Below is a small trained network, with its code and all its weights. Each question gives an input and a class and asks what happens when units are switched off, that is, made to give their printed mean instead of their output.

import numpy as np


def w(rows, s, z=0):
    codes = np.array(rows[::2]) - 128.0
    scale = np.full(codes.shape[1], s)
    scale[-1] = z or s
    return codes * scale


def f(y):
    return y / 2 * (1 + np.tanh(0.7978845608 * (y + 0.044715 * y**3)))


def log_softmax(a):
    a = a - a.max(-1, keepdims=True)
    return a - np.log(np.exp(a).sum(-1, keepdims=True))


def net(x, mask):
    res = np.array(x, float).reshape(1, 2) / 4 @ E
    y = f(res @ A[0][:, :-1].T + A[0][:, -1])
    res = res + np.where(mask, y, B[0][:, -1]) @ B[0][:, :-1]
    return log_softmax(res[-1] @ U[:, :-1].T + U[:, -1])


A, B = {}, {}
E = w([
[122,111,9,186,102,117,199,184,36,72,35],'x0',
[6,57,217,10,115,46,159,203,64,68,135],'x1',
],0.022)
A[0] = w([
[236,183,187,218,88,211,68,54,207,167,218,11],'N0',
[68,42,237,10,204,36,73,179,34,71,249,130],'N1',
[161,84,119,217,217,126,143,108,99,136,63,145],'N2',
[116,212,206,59,40,199,17,136,225,236,179,231],'N3',
[81,152,225,63,82,162,50,135,197,191,214,241],'N4',
[223,186,176,162,42,212,60,61,194,227,187,237],'N5',
],0.016,0.012)
B[0] = w([
[197,165,92,222,96,177,131,213,88,76,252,224],'N0',
[36,23,171,211,96,155,209,225,44,47,81,255],'N1',
[174,127,95,145,121,128,122,176,91,85,130,162],'N2',
[193,94,209,33,183,175,57,120,140,245,111,218],'N3',
[29,63,245,20,109,197,120,51,233,244,196,213],'N4',
[170,131,155,88,188,189,12,109,77,185,115,231],'N5',
],0.017,0.091)
U = w([
[225,200,223,114,61,189,39,36,219,233,183,250],'0',
[51,45,237,117,50,202,206,171,204,198,216,27],'1',
[242,238,26,224,123,131,106,111,136,127,81,250],'2',
[56,31,88,65,201,30,113,208,49,62,75,114],'3',
[188,200,35,41,209,176,207,5,79,64,55,6],'4',
[195,228,45,205,56,185,222,51,222,223,192,6],'5',
],0.016,0.012)

Each question gives the input, the list of numbers given to net, and the class t.
The units are the neurons (one row each of A and B). Each row of codes is followed by its name. A weight is (code - 128) times the scale printed after its matrix; where a second scale follows, it is the last column's (A, B and U).
mask holds one flag per neuron, in row order. A switched-off neuron (its flag False) gives its mean, the last column of its row in B, instead of its output. The means were averaged over made-up inputs and are rounded, as every weight is.
A unit's drop is (log p(t) with every unit on - log p(t) with that unit switched off) / (log p(t) with every unit on - log p(t) with every unit switched off).
The circuit of an input: a set's keep is (log p(t) with only the set's units on - log p(t) with every unit switched off) / (log p(t) with every unit on - log p(t) with every unit switched off). Starting from all 6 units, units are removed one at a time, each time the one whose removal leaves the highest keep (on an exact tie, the one counted first), for as long as the keep stays at least 0.8.
units of the circuit, in order: the units of the circuit, biggest drop first
top k neurons: the k neurons with the biggest drops, biggest first
drop when u is switched off: that unit's drop, to one decimal
input [5,-5], class 2: units of the circuit, in order	[N4]
input [7,-6], class 2: top 2 neurons	[N1; N4]
input [4,-5], class 2: top 3 neurons	[N4; N1; N3]
input [3,-5], class 2: top 2 neurons	[N4; N3]
input [0,-5], class 0: top 2 neurons	[N1; N5]
input [1,-4], class 2: top 2 neurons	[N4; N3]
input [8,-3], class 2: top 2 neurons	[N1; N4]
input [-5,0], class 0: top 3 neurons	[N3; N1; N5]
input [7,7], class 3: drop when N4 is switched off	0.5
input [2,3], class 3: drop when N4 is switched off	0.8
input [3,-2], class 2: drop when N3 is switched off	0.2
